In the rows, zero is written as 128.
Each row of numbers stands for one thing and depends on some of the facts below. Use the named rows to name the rest.

There are 3 kinds of fact about the things: kuplak, foskim, floflevak.
kuplak: uses; foskim: points at; floflevak: belongs to class
kudrum (floflevak 12)
stivi (kuplak stukibruk) (floflevak 408)
neplir (foskim bamur,skuba,tadi,grivo,grudegel,pemu,sufalin,fledusen) (floflevak 722)
bamur (kuplak broke) (floflevak 722)
broke (kuplak denek) (floflevak 722)
troleda (kuplak semam) (floflevak 722)
grabrepam (kuplak tufle) (floflevak 747)
livuk (kuplak zerigruk) (floflevak 722)
grudegel (kuplak ronabrer) (floflevak 12)
neskim (floflevak 747)
ripli (kuplak skuba) (floflevak 722)
zoza (kuplak klazen) (floflevak 12)
tadi (kuplak motim) (floflevak 747)
takik (foskim trufli,neskim) (floflevak 12)
kubristo (floflevak 722)
tratrur (floflevak 722)
skitro (kuplak skatridris) (floflevak 747)
dreske (floflevak 722)
grapli (floflevak 747)
grinin (foskim stider,vikas,zerigruk,neskim) (floflevak 408)
kloper (floflevak 722)
mubon (kuplak paflok) (floflevak 722)
gotrar (floflevak 408)
kobruk (kuplak plutos) (floflevak 722)
musker (kuplak zino) (floflevak 747)
tokur (kuplak vagek) (floflevak 722)
zino (kuplak trefun) (floflevak 747)
dinofa (foskim tozen,zadedus,bravel,mibrok,teklol,griplu) (floflevak 722)
plestus (foskim tratrur,brakle,breki) (floflevak 747)
gigol (kuplak grapli) (foskim boge,futran) (floflevak 747)
semam (kuplak stakal) (floflevak 722)
druplom (kuplak musker) (floflevak 408)
klodan (kuplak skubrul) (foskim kladil,lokin,zoza,grabrepam) (floflevak 747)
flituskil (kuplak tiska) (foskim kloper,paflok,vuskik,tadi,plutos,druplom,vagek) (floflevak 722)
motim (kuplak klidrer) (floflevak 747)
klidrer (floflevak 12)
stukibruk (floflevak 722)
badrustin (kuplak pliru) (foskim duvus,kladil,vuskik,buvogras,grivo,flagu) (floflevak 722)
skuba (floflevak 747)
vodrak (kuplak tobru) (floflevak 408)
gotri (floflevak 408)
zerigruk (kuplak flilel) (floflevak 722)
kuroklan (kuplak brosir) (floflevak 408)
gobes (floflevak 722)
brolo (floflevak 408)
latas (kuplak duso) (floflevak 722)
paflok (kuplak driskik) (floflevak 722)
tobru (foskim ripli,brosir,lokin,ganes,kogeror) (floflevak 12)
flebri (foskim grivo) (floflevak 722)
sufalin (kuplak druplom) (floflevak 722)
plilum (floflevak 408)
stovek (foskim plestik,plilum) (floflevak 12)
trufli (floflevak 722)
nesten (kuplak plestus) (floflevak 722)
brugron (kuplak klodan) (foskim paflok,kuroklan,neskim) (floflevak 408)
mibrok (floflevak 722)
buvogras (floflevak 722)
gaklekil (kuplak totin) (foskim fuzil,broke,grobren) (floflevak 722)
lokin (kuplak ligu) (floflevak 722)
seza (kuplak gotri) (foskim trefun,plestik,grubrigra,bepa,pemu,lepeflun,drami) (floflevak 408)
bepluskem (kuplak ganes) (floflevak 12)
britruzus (floflevak 12)
brosir (kuplak balum) (floflevak 722)
zafe (foskim bodros,futran,motim,plusom,tese,britruzus) (floflevak 747)
breki (floflevak 408)
klosir (foskim stider,futran,sular,mimul) (floflevak 747)
brutrus (kuplak litru) (foskim zadedus,tadi,dreske) (floflevak 722)
sagrin (kuplak trelel) (floflevak 722)
pitra (floflevak 722)
plestik (kuplak stovek) (floflevak 747)
pabe (floflevak 408)
zufo (kuplak bruplidok) (floflevak 722)
klazen (foskim boge,futran,vodrak,lepeflun) (floflevak 722)
vagek (floflevak 722)
bruplidok (floflevak 722)
boskil (kuplak ribi) (floflevak 722)
vuvi (kuplak duvus) (foskim tipal,boge,raskor,brolo,gobes) (floflevak 722)
brakle (floflevak 722)
totin (kuplak kladil) (floflevak 722)
mimul (kuplak vikas) (floflevak 747)
sular (kuplak pitra) (floflevak 722)
pemu (floflevak 747)
skagros (kuplak gaklekil) (floflevak 747)
tipal (kuplak zafe) (floflevak 722)
rido (foskim gotri,klurus,britruzus,fleza) (floflevak 722)
klurus (floflevak 747)
vikas (floflevak 408)
klebrus (floflevak 722)
bravel (kuplak flagu) (floflevak 747)
lovan (kuplak zadedus) (foskim trufli,raskor,pabe,troleda,kogeror) (floflevak 408)
triskazam (kuplak piler) (floflevak 408)
griplu (kuplak gobes) (floflevak 747)
kladil (floflevak 722)
skatridris (kuplak klosir) (floflevak 722)
plusom (floflevak 408)
putrir (foskim nesten,drusuplo,brakle,ribi,vodrak,fliflipem) (floflevak 12)
ronabrer (floflevak 722)
seklak (kuplak tipal) (foskim semam,mimul,grubrigra) (floflevak 747)
tufle (kuplak plestik) (floflevak 12)
skubrul (kuplak gabrosko) (foskim gotrar,kudrum,tufle,fliflipem) (floflevak 722)
trelel (foskim dofle,pliru,latas,kubristo,zubriplar) (floflevak 722)
boge (kuplak fliril) (floflevak 722)
midro (floflevak 12)
denek (floflevak 722)
flagu (kuplak vuvi) (floflevak 722)
tozen (kuplak teklol) (floflevak 722)
duso (foskim tiziplu,zadedus,neskim) (floflevak 12)
galozak (kuplak dreske) (floflevak 722)
stider (kuplak bepluskem) (floflevak 747)
futran (kuplak tozen) (floflevak 722)
balum (kuplak siner) (foskim semam,buvogras,zufo,dreske,klidrer) (floflevak 722)
ribi (kuplak boge) (floflevak 722)
driskik (kuplak beplem) (foskim duvus,brolo,tese,tokur,buvogras,boskil,ganes) (floflevak 722)
giklo (foskim brosir,kuroklan,teklol,druplom) (floflevak 747)
tese (kuplak fliflipem) (floflevak 747)
fledusen (floflevak 12)
ganes (floflevak 12)
fleza (kuplak drami) (floflevak 408)
vuskik (floflevak 722)
raskor (kuplak seklak) (floflevak 408)
piler (foskim kladil,boge,zadedus,mimul,pitra,midro) (floflevak 12)
pegi (foskim plusom,plutos,livuk,skitro) (floflevak 722)
duplosko (floflevak 12)
kogeror (floflevak 747)
beplem (foskim kloper,ripli,zoza,kubristo,skitro,neskim,musker,fliflipem) (floflevak 722)
tiziplu (kuplak fliboben) (floflevak 408)
duvus (floflevak 722)
litru (floflevak 747)
siner (floflevak 408)
grivo (floflevak 722)
stakal (kuplak duplosko) (foskim kobruk,skatridris,zadedus,fuzil,grabrepam) (floflevak 408)
grobren (floflevak 747)
lepeflun (floflevak 408)
flilel (foskim broke,mubon,skagros,fleza) (floflevak 722)
teklol (kuplak tratrur) (floflevak 747)
kladruk (kuplak grudegel) (foskim galozak,tiziplu,zubriplar,klebrus) (floflevak 747)
bodros (kuplak klebrus) (floflevak 722)
trefun (floflevak 722)
fliril (foskim sagrin,gotri,bruplidok,vagek,stukibruk) (floflevak 722)
fuvak (foskim gotrar,pabe,midro,tadi,griplu) (floflevak 747)
miflo (kuplak plusom) (floflevak 722)
tiska (kuplak kloper) (floflevak 722)
flidran (foskim latas,bruplidok,bepa,britruzus,kogeror) (floflevak 747)
skozo (foskim miflo,bravel,sufalin,zubriplar,fledusen,drami) (floflevak 408)
beven (kuplak lokin) (foskim fuzil,bravel,troleda) (floflevak 408)
bifer (kuplak raskor) (foskim taskem) (floflevak 747)
ligu (foskim stivi,mibrok,livuk,zerigruk,zino,tiska,griplu) (floflevak 747)
gabrosko (foskim trufli,raskor,zadedus,mimul,kudrum,klidrer) (floflevak 747)
tetor (foskim brosir,skuba,tadi,siner,flagu) (floflevak 722)
fliboben (kuplak grivo) (foskim tozen,miflo,totin,grobren,duplosko,tanok,sufalin,ronabrer) (floflevak 722)
skene (foskim skuba) (floflevak 12)
tanok (floflevak 747)
zadedus (kuplak skitro) (floflevak 722)
klifin (kuplak klurus) (foskim zufo) (floflevak 747)
fliflipem (kuplak latas) (floflevak 722)
drami (floflevak 747)
fuzil (kuplak tokur) (floflevak 722)
pustil (foskim tipal,kobruk,skuba,siner) (floflevak 408)
taskem (floflevak 747)
plutos (kuplak livuk) (floflevak 722)
pliru (floflevak 722)
grubrigra (floflevak 747)
gavo (kuplak breki) (foskim duvus,kuroklan,litru,zubriplar) (floflevak 408)
zubriplar (floflevak 747)
dofle (floflevak 722)
drusuplo (kuplak brolo) (floflevak 408)
bepa (floflevak 722)

Named rows:
[113 176 160 114 103  99 127 163 174 135 176 102 138 166  80 157 168 109
  87 119 173 125 144 130 112 133 130 131 137  89 133 158 118] : tozen
[113 195 162 111 105 117 137 166 183 132 171  94 147 160  83 163 145 107
  99 117 171 124 143 146 121 129 148 128 136  95 148 167 103] : fliboben
[108 200 164 115 100  99 138 176 179 136 173 110 132 163  76 154 171 119
  95 125 167 119 139 142 125 125 121 139 155  88 147 163 118] : zufo
[111 111 162 107  84 101  99 135 200 113 151  84  97 171  87  96 194 116
  75 122 184  86 134 123 139 168 106 122 160 139  80 130 171] : kuroklan
[123 136 135  90  78 118 128 150 129 135 121 112 125 181 113 168 159 138
  89 136 129  90 158 185 133 103 156 135 155 132 160 168 125] : drami
[113 182 162 114 101  98 130 168 177 136 174 101 138 166  80 159 170 112
  93 124 172 120 142 134 116 132 128 132 141  90 138 160 117] : skatridris
[121 204 167 111  92 118 143 176 188 137 162  88 149 158  86 169 144 118
 124 133 165 125 138 161 134 117 151 141 148  90 171 180  96] : vuvi
[ 89 148 165 134 112  81 119 139 175 130 200 117 107 177  55 133 184 109
  43 104 170 114 132 101  91 154  91 124 146  86  95 144 156] : gobes
[109 112 159 109  87  98 104 133 203 113 153  93  92 172  84  91 196 119
  73 117 186  85 133 121 138 168 101 118 163 140  74 131 177] : raskor
[123 186 164 110  91 104 133 178 179 138 162  93 151 159  91 164 157 114
 122 136 167 126 147 145 127 114 143 142 142  88 169 174 102] : fliflipem
[120  97 158 112  89 100 103 124 207 110 146  83  93 170  86  93 195 111
  70 117 190  95 133 121 131 159 105 113 158 132  73 129 174] : stivi
[115 191 168 107  82 112 126 187 168 140 168  82 159 164  98 172 157 112
 113 144 167 129 143 148 127 130 152 149 130  99 164 172  93] : galozak
[135 151 134  81  73 123 130 163 136 137 113 101 140 174 125 180 155 138
 103 144 128  93 160 200 144  91 171 138 156 130 183 175 107] : bravel
[109 182 165 124 118  90 125 144 184 130 190 101 130 166  72 158 156 112
  90  97 156 104 140 136 106 156 128 117 141  89 118 163 130] : flilel
[115 176 166 119  97  96 130 165 179 135 173 101 135 167  78 156 168 113
  98 125 167 123 141 132 113 130 125 137 142  86 140 165 119] : futran
[106 107 142 110  89 107 119 121 142 124 143 110 102 187  92 151 159 139
  48 115 121  75 144 167 111 125 129 126 163 133 129 165 152] : zafe
[128 209 172 112  85 113 136 181 187 142 159  77 158 157  97 182 139 119
 143 137 157 119 140 172 133 126 158 144 142  89 180 191  87] : fliril
[133 158 152  79  89 122 100 170 192 126 137 107 144 155  84 145 157 144
 125 149 129 135 137 172 111 108  75 117 122 148 151 171 137] : tufle


Now the same things, written a new way:
Known rows:
[143  99 127 116 131 137 114 118 123 128 118 129 147 111 150 137 129 138
 147 127 148 138 135 102 140 137 119 132 101 126 131 135 131 135 131 116
 128  96 135 121 122 137] : skubrul
[ 87 146 115 141 138 138 146 126 144 130 137 122 146 104 133 142 110 134
 136  96 122 131 111 126 107 139 140 137 138 131 128 132 107 134 126 123
 146 161 131 136 151 205] : ligu
[140 107 111 113 131 124 117 119 115 129 117 129 124 135 132 128 136 140
 136 141 126 135 136 126 135 130 121 128 111 128 126 128 136 124 130 126
 119 107 117 128 122  96] : denek
[131 156 145 122 128 117 113 138 134 135 139 124 112 117 100 108 124  95
 129 137 153 109 136 145 120 107 127 114 123 128 119 146 126 142 141 135
 115  89 129 131 127  80] : bepluskem
[138 106 112 113 131 124 115 120 116 128 118 128 127 140 131 130 137 139
 132 141 131 137 136 131 135 133 121 129 110 125 123 127 135 124 130 129
 121 116 117 129 117  96] : klebrus
[140  92 137 111 134 144 137 123 119 120 119 127 160 135 142 146 132 132
  90 149 109 137 129  89 128 109 113 124 119 127 122 128 134 142 144 114
 116 109 146 120 116 111] : driskik
[ 92 149 103 148 134 126 166 129 140 133 139 123 116 132 112 126 117 135
 127 112  97 125 114 141 107 138 137 126 156 133 131 117 118 124 136 128
 128 155 128 135 149 152] : skagros
[142 106 112 113 130 125 120 118 115 130 118 130 124 134 131 125 138 140
 140 139 127 134 136 127 137 129 123 129 111 128 124 124 135 127 132 124
 119 111 117 127 121  98] : mubon
[ 81 146 120 146 134 136 152 123 140 126 135 122 136  92 140 151 108 135
 134  97 139 138 106 121 109 138 136 131 149 133 132 136 106 137 121 127
 143 135 131 129 171 205] : fuvak
[136 155 168 144 110 130 109 142 130 122 131 138 115 145 128 114 127 110
 114 122 110 110 134 152 143 120 129 134 142 125 135 125 132 117  99 146
 149 176 122 129 122 152] : tiziplu
[148  99 132 115 137 145 113 113 124 128 120 131 153 111 148 132 133 139
 147 123 130 134 138 101 135 130 131 138  97 126 130 125 129 137 145 112
 124  95 133 120 118 126] : fliril
[139 108 111 113 130 127 127 117 116 128 115 130 124 133 134 126 137 139
 138 143 119 130 136 123 131 125 127 133 111 127 127 128 140 129 131 126
 117 115 121 125 124  91] : ripli
[125  88 141 110 135 145 127 121 115 115 118 125 160 132 149 160 131 129
  67 153 119 145 126  96 122 103 109 123 126 124 120 138 131 145 137 121
 118 103 141 118 130 107] : badrustin
[ 95 147 104 152 135 126 151 132 144 134 141 121 113 133 115 125 114 138
 125 107 110 130 118 143 107 147 132 123 153 129 132 117 117 121 135 126
 130 144 123 135 143 154] : plestik
[140 105 115 115 133 122 108 120 114 127 122 126 127 137 130 134 142 140
 132 136 144 142 137 133 137 135 121 125 109 124 120 127 130 122 129 130
 121 114 115 130 118 105] : sufalin
[ 88 152 102 142 134 125 168 128 136 133 141 122 123 137 113 132 122 135
 133 108 110 131 112 145 113 140 132 120 151 132 120 119 108 127 127 129
 132 180 124 142 147 170] : bravel
[162 152 176 160 107 124 137 135 132 110 143 136 123 112 136 144 147 109
 133 121 189 131 125 120 143 134 170 121 169 124 144 115 130 115 104 145
 150 134 155 114 121 151] : pustil
[ 90 147 103 144 137 127 154 133 139 129 145 118 130 150 112 134 120 133
 104 112 107 128 118 143 102 140 130 119 154 124 120 122 110 124 129 131
 133 193 132 142 130 161] : zubriplar

Which thing is each row?
No name comes twice in this set of rows, the named rows included.
[111 133 121 145 135 119 139 153 157 135 142 117 149 118 120 140 102 139
 119 114 138 134 104 115 113 153 130 134 153 140 137 127 116 109 136 111
 144 125 152 132 122 193]  klosir
[131 102 127 109 133 143 103 111 117 119 112 129 154 101 160 150 129 133
 126 132 146 132 135 103 121 118 135 151 106 124 128 146 132 141 127 128
 133 108 124 120 133 131]  flituskil
[124 158 147 120 128 116 113 138 133 135 136 124 112 111 103 110 121  95
 128 137 158 112 133 147 121 104 124 117 120 132 119 150 124 146 137 138
 118  80 126 131 139  85]  midro
[146 160 186 137 111 144 152 134 125 119 142 141 153 130 131 126 143 104
 140 108 118 121 123 124 162 112 131 122 131 129 126 109 110 135 110 131
 149 193 148 131 122 200]  beven
[100 130 132 160 134 129 141 142 153 136 144 117 133 125 124 137 101 139
 111 103 138 147 108 116 118 155 100 106 155 129 137 129 113 125 134 108
 131 115 145 127 139 197]  seklak
[129 103 116 111 132 128 117 119 115 127 114 129 126 132 137 133 134 138
 123 144 118 133 134 128 130 121 121 134 113 127 125 131 137 129 131 129
 119 106 112 126 131  94]  vuskik
[117 134 119 133 139 114 148 157 157 135 142 119 166 116 114 152 107 138
 114 126 128 130  95 115 110 138 158 146 156 152 132 115 115 100 145 113
 148 129 157 137 115 180]  gigol
[146 102 114 104 130 109 112 136 121 132 117 128 135 132 126 137 134 142
 126 157 129 136 122 126 138 127 132 143 117 140 125 124 140 105 134 123
 125  95 127 130 109  96]  boge
[134  97 124 123 131 130 104 122 119 130 117 127 116 138 137 125 131 142
 114 136 124 143 139 128 138 129  98 116 112 124 129 128 136 130 137 120
 111  81 113 122 131  94]  zufo
[140 117 113 108 127 124 151 114 108 129 120 132 131 138 127 129 149 138
 154 139 121 138 130 124 147 125 121 120 107 131 116 119 128 133 127 125
 117 129 123 131 125 114]  fuzil
[ 98 142 117 145 136 133 155 135 143 126 148 115 154 140 119 145 117 128
 111 107 129 131 114 117 105 150 125 118 151 121 122 132 105 130 125 122
 141 211 154 139 115 204]  kladruk
[ 96 147 105 149 135 124 152 133 142 132 142 120 115 136 113 129 118 135
 119 108 112 132 116 146 108 145 133 122 154 129 127 119 115 121 131 129
 130 156 122 138 142 153]  drami
[120 115 113 107 118 114 130 120 108 130 111 129 123 128 136 138 132 141
 148 144 143 144 121 123 149 136  96 116 112 132 121 145 134 132 105 130
 124 125 115 130 140 145]  zadedus
[132 155 149 123 130 114 104 139 133 133 143 121 111 120 101 114 128  92
 125 133 167 116 137 148 120 111 130 113 123 125 116 146 122 140 136 140
 116  96 132 132 125  83]  fledusen

Now the same things, written a new way:
Named rows:
[116 121 116 129  65 144 124 156 112 111 106  77 135  76 152 139 156  87
 126  78 120  93 161 134 145 196 121] : skozo
[151 121 134 113 117 150  98 136 133 126 160 109 122 155 119 119 145 105
 121 182 141 141 127 106 132  75  97] : sufalin
[127 117 122 141 111 122 129 181 142 103 163 104 137 151 131  80 167 112
 110 105 154 139 146  82 149 121 125] : neplir
[125 157 115 112 125 144 141  87 112 143 119 104 122  64 104 175 131  86
 151 118  94  73 145 144 135 166 124] : fleza
[116 152 146 143 126 147 143 131 134 107 157 147 124 129  90 109 114 125
 131 161 139 160 132 104  72 111 100] : tratrur
[100 139 114 145 121 128 188 130 133  82 107 141 146 118 135  63  70 149
 147  68 125 152 120 171 153 171 144] : plestus
[135 134 113 111 134 135 113 158 145 134 150 126 126 158  85 156 136 110
 126 159 136 139 123  96 123  75 121] : bepa
[118 136 134 140  95 149 120 133 108 132 109 103 132  64 142 137 152  99
 125  54 115  71 160 139 153 180 122] : beven
[135 108 146 145 155 124 115 132 141 124 160 127 128 147 114 138 148 123
 121 185 134 131 128 116  97  86 117] : paflok
[125 114 156 138 160 128 123 128 131 122 158 136 121 149 101 150 145 140
 125 153 134 132 123 118  90  82 113] : ripli
[132 104 123 128 150 135 112 103 131 124  93 143 135 138 153 137  80 151
 144 131 103 132  98 197 151 113 138] : neskim
[126 130 158 129 148 142  88 135 128 155 149 148 119 148 106 150 137 143
 116 144 130 135 122 111 112  72 112] : trufli
[139 118 153 154 147 137  81 132 148 154 151 152 126 150 111 120 134 126
 106 198 110 141 133 118  97 109 121] : zerigruk
[131 117 127 112 150 131 134  84 119 117 109 132 130 123 155 118  88 158
 146  84 119 122 101 181 180 110 136] : grabrepam
[119 111 137 148 139 106 143 157 141 102 164 107 133 153 130  88 170 124
 106  99 151 136 144  86 137 116 127] : tetor
[121 126 100  95 156 103 148  83 139 125  96 130 130 136 140 111 102 153
 152 118  93 146 105 172 148 133 152] : tese
[161 145 146 122 143 143 152 126 134 154 163 128 114 139  71  98 142 110
 136 145 139 123 133 114 121  99 114] : mubon
[140 132 123 138 164 123 139 145 144 133 161 124 130 153  76 141 146 111
 133 156 136 118 126 115 107  93 132] : stukibruk

Which thing is each row?
No name comes twice in this set of rows, the named rows included.
[125 133  95 102 151 113 154  93 145 132  96 135 134 137 129 109  88 142
 150 122  91 144 105 172 157 141 156]  motim
[116 127  90 127 135 101 181 139 148 121  93 125 145 138 128  82 113 144
 137  66 100 142 117 168 161 186 178]  zafe
[108 123 143 120  93 157  95 114 104 129  95 107 119  71 138 189 135 113
 136 128  99  92 141 156 107 160 108]  tiziplu
[ 95 138 131 150 105 133 127 143 108 134 106 104 134  67 139 162 155 115
 122  33 107  79 157 123 141 189 138]  lovan
[132 118 140 124 153 114 113 114 135 115 156 118 121 153 121 131 154 131
 118 168 138 141 128  98 118  76 104]  flagu
[162 124 115 110 131 151 138  98 123 126 110 126 130 126 152  73  86 125
 151 118 120 124 102 187 200 122 127]  grobren
[131 122  78  98 120 136 119 117 133  98 105 118 141 144 161 128  84 126
 145 122 119 136 100 159 201 110 140]  pemu
[108 133 157 151 149 144 123 131 133 118 157 149 127 143 100 142 112 139
 122 160 138 148 125 117  82  79 104]  fliflipem
[114 112 117 137 140 111 165 135 124 106 105 124 141 128 158  84 111 160
 137  33 125 124 115 173 177 151 156]  klodan
[ 98 127 133 141 108 144  94 106 115 141  98 127 132  79 140 175 129 105
 119 139  85  91 151 146 105 175 118]  vikas
[117 109 153 172 136 121 148 181 140 107 153 131 140 145 101 107 159 140
 113  98 147 132 138 115  87 132 132]  beplem
[131 108 112 160 130 121 134 141 148 123 101 139 160 136 164  51 101 134
 121  88 104 128 127 183 177 195 170]  ligu
[ 96 137 118 133 100 120 141 117 109 104 115  86 134  69 159 141 162 108
 128  60 117  79 161 111 150 187 121]  pustil
[133 119 110 112 159 128 136 105 131 121 101 126 133 136 139 148  89 147
 148  89 112 115  96 181 176 106 150]  kogeror
[129 123 129 126 126 119 130 149 141 109 157 110 129 156 121 100 161 121
 115 136 142 147 137  89 128 105 114]  flebri

Now the same things, written a new way:
Some things and their rows:
[131 128 114 139 127 131 113 142 126 116 134 126 108 117 123 142 128 119
 131 130 145 116 130 139 133 143 123 126 133 126 118 137 133 128 121] : plutos
[113 132 146 106 127 135 129 127 138 111 122 127 128 122 118 124 133 125
 122 143 145 148 139 140 140 114 137 129 164 146 132 110 128 132 144] : kuroklan
[132 134 149 111 125 134 142  98 142 168 114 132 123 126 151 129 126 129
 137 113 117 132 134 114 130 124 129 110 137 118 120 133 132 125 120] : musker
[136 127 118 157 132 120 129 145 106 106 136 122 142 137 116 124 135 127
 121 124 122 117 122 135 124 144 133 144 115 137 137 141 126 131 115] : vuvi
[133 124 114 148 130 125 118 143 115 114 136 125 125 128 120 136 132 123
 126 129 131 118 124 132 127 143 128 136 120 130 132 138 127 129 123] : denek
[125 134 111 144 125 134 110 140 127 117 135 126 107 115 119 144 128 120
 135 130 131 113 130 136 136 139 119 133 125 131 120 137 131 129 124] : vagek
[137 129 152 131 131 120 159 102 115 162 116 128 159 141 147 111 131 139
 129 107  96 136 126 112 121 124 134 128 125 127 142 140 123 129 119] : kladruk
[136 113 110 138 129 123 108 147 117 118 134 129 111 118 133 147 128 119
 127 135 151 125 126 131 128 141 123 121 132 116 129 136 126 128 137] : sufalin
[132 126 114 138 127 130 112 142 126 116 135 126 108 119 124 143 128 119
 129 131 147 117 129 137 132 143 125 125 132 125 118 136 132 128 123] : kubristo
[117 126 147 124 132 121 142 131 114 104 123 125 162 139 115 110 138 132
 114 139 120 151 130 131 130 112 144 147 143 154 159 115 116 135 147] : skozo
[ 98 147 140 114 122 142 123 121 139 117 122 127 126 115 108 130 130 127
 136 144 111 138 141 131 145 103 126 148 143 159 138 111 122 133 151] : gotri
[131 128 114 138 127 131 112 142 128 112 135 126 108 118 124 141 130 118
 129 128 146 117 130 139 132 144 124 124 136 124 117 137 133 129 121] : tokur
[131 128 115 138 128 132 113 142 130 110 135 127 108 119 124 142 132 118
 128 128 144 117 129 138 131 145 127 124 132 126 117 135 134 128 120] : sular
[132 123 114 138 129 128 112 144 124 114 135 127 111 119 127 142 130 118
 128 130 149 120 128 137 131 143 124 123 134 122 121 137 132 128 125] : flagu
[138 120 117 158 132 116 130 147  98 112 135 122 142 135 119 127 133 127
 122 128 128 121 121 135 123 143 131 143 119 133 142 142 124 130 121] : dinofa
[132 127 116 140 128 131 114 143 128 108 136 126 112 120 125 140 132 117
 125 125 147 118 128 139 131 144 126 123 135 125 119 137 134 128 118] : zufo
[121 128 152  94 125 140 124 121 154 126 121 129 113 137 106 128 139 123
 121 156 143 141 135 121 133 118 153 136 139 149 127  91 124 125 135] : drusuplo
[116 131 149  98 126 139 125 123 152 116 122 129 119 131 111 126 138 123
 120 149 139 143 137 127 136 116 147 133 145 149 130  98 125 128 140] : vodrak

Rows to name:
No name comes twice in this set of rows, the named rows included.
[114 130 147 103 126 133 131 127 137 113 121 126 128 120 119 124 134 125
 123 145 155 149 140 143 140 115 137 126 169 144 128 111 128 133 142]  stivi
[124 127 104 171 126 116 119 143  82 141 135 124 141 125 109 139 124 135
 144 140  88 113 121 117 129 127 114 175  90 145 165 143 108 132 145]  flilel
[139 111 142 112 127 119 133 107 123 181 113 135 128 123 165 137 120 131
 137 123 129 146 127 103 125 119 125 105 137 104 141 133 119 125 148]  tanok
[154 120 161 110 127 128 153  91 140 199 114 131 132 172 124 116 137 138
 129 137  89 123 117  75 110 132 165 146  75 134 141 105 116 114 105]  plestus
[117 130 148 125 131 122 144 130 112 108 123 123 162 138 111 108 137 134
 116 140 120 148 131 136 131 112 144 150 145 157 155 116 118 136 142]  stakal
[137 112 111 138 129 121 110 149 114 124 134 128 112 117 133 146 126 120
 129 137 157 126 125 131 128 142 123 122 134 116 129 137 125 128 136]  tozen
[126 127 110 141 128 134 105 142 133 104 136 130 109 120 125 146 132 115
 127 125 130 116 127 128 131 140 122 123 120 126 125 134 129 127 131]  bepa
[131 125 114 138 128 131 111 144 128 107 135 127 111 120 126 142 132 116
 126 126 145 118 127 135 130 144 125 120 131 124 119 136 132 127 123]  semam
[135 118 112 139 129 126 109 146 123 113 135 128 110 119 131 145 130 118
 126 131 150 123 126 133 129 142 124 119 133 118 126 136 128 128 132]  bamur
[114 132 147 115 128 131 135 127 130 107 122 126 143 131 113 117 137 128
 119 141 128 146 135 134 134 112 141 140 149 153 142 111 122 133 143]  triskazam
[136 116 110 163 131 112 123 147  87 128 135 124 143 131 118 133 128 131
 130 136 116 121 119 124 123 136 124 156 106 134 157 143 114 131 137]  gaklekil
[114 131 148 103 126 135 128 126 142 112 122 128 127 123 117 124 135 124
 122 145 145 147 139 138 138 115 140 129 161 147 130 108 127 132 142]  gotrar
[126 120 103 147 124 123 103 144 104 143 135 128 110 112 123 154 121 126
 144 145 126 119 126 120 133 130 111 146 114 126 144 138 116 128 149]  broke

